Each row has a name. After each piece below comes the name of the row it's from, unless a question asks for something else. Each question is about the rows just above it. Places in a row count from 0.

k_474: [65, -1, 7, -2, 5, 2, 26, 1, 56, 11, 4, 1, 3, 14, 34, 1, 3, 32, 2, -2, 10, 11, 17, 35, 2, 29, -2, 42, 61, 5, -5, 32, 23, 42, 5, 58, 7, 58, 23, 13, 18, 4, 2, 6, 19, 64, 9, 0, 21, -2, 67, -3, 9, 29, 48, 2, 61, 37, 27, 7, 26, 14, 6]
k_13: [34, -1, 4, 11, 7, 8, 29, 12, 29, 8, 3, -1, -3, 17, 7, 10, 4, 16, 4, -2, 8, 11, 7, 32, -3, 30, 2, 36, 43, 5, -6, 21, 32, 34, 10, 23, -4, 53, 22, 11, 12, 15, 3, 5, 14, 46, 10, -1, 22, 5, 32, 1, 2, 31, 16, 13, 29, 19, 17, 3, 19, 12, 17]
k_817: [10, 32, 31, -1, 12, 3, 53, 5, 10, 14, 12, -6, 15, 29, 16, 46, 8, 11, 34, 5, 12, 2, 30, -1, 5, 8, 16, 32, 3, 29, 7, 21, 8, 7, -1, 23, 17, 4, 4, 19, 13, 11, -3, 22, 10, 2, 43, -1, 7, 3, -3, 11, 17, 22, 17, 1, 4, 36, 19, 34, 32, 29, -4]
k_488: [-50, 5, -5, -5, -1, -5, -24, 0, -41, -4, -8, 2, 2, -8, -21, -2, -2, -27, 0, 4, -3, -17, -12, -35, 0, -24, 0, -40, -47, 0, 2, -29, -21, -31, -8, -44, -5, -44, -18, -6, -19, -6, 1, 2, -14, -55, -3, 3, -17, -3, -53, 3, -4, -24, -33, -3, -47, -32, -25, -10, -22, -11, -4]
k_562: [98, -10, 10, -4, -5, -3, 28, -14, 81, 9, 17, -6, -2, 4, 57, -8, 2, 53, -4, -8, 2, 23, 27, 50, 3, 29, -4, 58, 79, -6, -1, 49, 20, 45, 9, 95, 20, 57, 23, 11, 34, -3, -7, -8, 21, 91, 0, -5, 20, -2, 109, -10, 10, 28, 77, -9, 94, 60, 43, 19, 37, 15, -8]
k_569: [40, 2, -5, 10, 6, 0, 48, 8, 31, -7, 27, 11, -8, 0, 17, -3, 25, 15, 2, 5, 5, 14, 17, 56, -4, 38, 9, 29, 34, -4, 10, 21, 37, 22, 24, 34, -8, 33, 12, -7, 42, 28, -10, 2, 18, 59, -5, -5, 15, 24, 14, -7, -1, 36, 28, 4, 40, 22, 17, 17, 38, 6, -5]
Places of [53] in row k_817: => 6
[17, 4, 4, 19, 13] begins in row and place => k_817, 36
Which row holds these entries in another order? [-4, 29, 32, 34, 19, 36, 4, 1, 17, 22, 17, 11, -3, 3, 7, -1, 43, 2, 10, 22, -3, 11, 13, 19, 4, 4, 17, 23, -1, 7, 8, 21, 7, 29, 3, 32, 16, 8, 5, -1, 30, 2, 12, 5, 34, 11, 8, 46, 16, 29, 15, -6, 12, 14, 10, 5, 53, 3, 12, -1, 31, 32, 10] => k_817
Which row holds [34, -1, 4, 11, 7, 8, 29, 12, 29, 8, 3, -1, -3, 17, 7, 10, 4, 16, 4, -2, 8, 11, 7, 32, -3, 30, 2, 36, 43, 5, -6, 21, 32, 34, 10, 23, -4, 53, 22, 11, 12, 15, 3, 5, 14, 46, 10, -1, 22, 5, 32, 1, 2, 31, 16, 13, 29, 19, 17, 3, 19, 12, 17]? => k_13
Which row holds these entries in another order? [-1, 4, 11, 7, 8, 29, 12, 29, 8, 3, -1, -3, 17, 7, 10, 4, 16, 4, -2, 8, 11, 7, 32, -3, 30, 2, 36, 43, 5, -6, 21, 32, 34, 10, 23, -4, 53, 22, 11, 12, 15, 3, 5, 14, 46, 10, -1, 22, 5, 32, 1, 2, 31, 16, 13, 29, 19, 17, 3, 19, 12, 17, 34] => k_13

k_86: [-7, -62, 3, -4, 18, 5, -11, -22, 17, -73, 4, -15, 3, 3, 61, 7, 1, 24, 25, 10, -8, -45, -6, -22, 14, -25, -31, -16, -18, -5, -28, 0, -44, -1]
k_903: [-41, 22, 3, -31, 7, 1, 10, 1, -108, 4, -20, 3, 22, 2, -11, 10, -27, 3, -18, -13, -15, -75, 9, -35, -17, 10, -35, 60, -28, 1, -20, -32, -8, 76]
k_739: [2, 11, 8, 5, -21, 4, 0, -46, -11, -10, -5, 6, 12, -1, 10, 6, -14, 14, 12, -49, -9, 18, -32, -28, -29, -1, -42, 0, -16, -10, -3, 20, -23, -41]
k_11: [-73, 3, 3, -22, -4, -1, 0, 18, 5, 25, -45, -11, -16, 10, 7, 5, -5, -6, -28, -18, 14, 61, -31, -15, 24, -8, 1, -22, 17, -25, 17, -62, -7, 3]
k_765: [9, 13, -6, 28, -11, -15, 3, 71, 7, -5, 14, 9, 6, 12, 2, -3, -7, -73, 14, -20, 15, 11, -19, 31, 0, 0, -10, -2, -37, -10, 17, 62, 11, 26]
k_196: [76, 7, -7, -2, -24, 14, 13, -72, -61, -19, -20, -2, -1, -6, -33, 0, 4, 2, -5, 9, 5, 109, -20, 5, 13, 4, 48, -20, -13, 18, 21, 12, 9, 23]
k_673: [-41, 22, 3, -31, -15, 1, 19, 1, -108, 4, 31, 3, 22, 2, -11, 10, -27, 3, -18, -13, -15, -75, 9, -35, -17, 10, -35, 60, -28, 1, -20, -32, -8, 76]
[10, -73, -6, -31, -4, -1, 14, 1, 5, -15, -62, -25, -5, 5, 7, 3, -16, -18, -45, -11, 17, -22, 0, 25, -22, -28, 18, 3, -7, 61, 17, 24, -8, 3] is which row reordered? => k_11
q: [-41, 22, 3, -31, -15, 1, 19, 1, -108, 4, 31, 3, 22, 2, -11, 10, -27, 3, -18, -13, -15, -75, 9, -35, -17, 10, -35, 60, -28, 1, -20, -32, -8, 76] => k_673
Every place of [-20] in k_196: => 10 22 27

k_457: [-6, 40, -35, 42, -47, -11, 11, -79]
k_14: [47, -6, -66, -1, -11, 5, -15, 109]
k_516: [-6, 40, -35, 42, -47, -11, 14, -79]
k_828: [-16, 5, -52, 7, -30, -81, 10, -59]
k_416: [-14, 58, -44, 59, -62, -8, 19, -112]
k_660: [-6, 48, 5, -15, -66, -1, -11, 109]
k_256: [-15, -77, -80, -48, 25, -12, 6, -32]
k_169: [-48, 43, 4, -22, -46, 33, -15, 56]
k_393: [-26, -59, -56, -27, 37, 6, 6, -76]
[37] is at row and place => k_393, 4
Put [-15, -11, 48, 109, -66, -6, -1, 5] back in order: which row is it? => k_660
Where in the named rows is [-80]? => k_256, 2

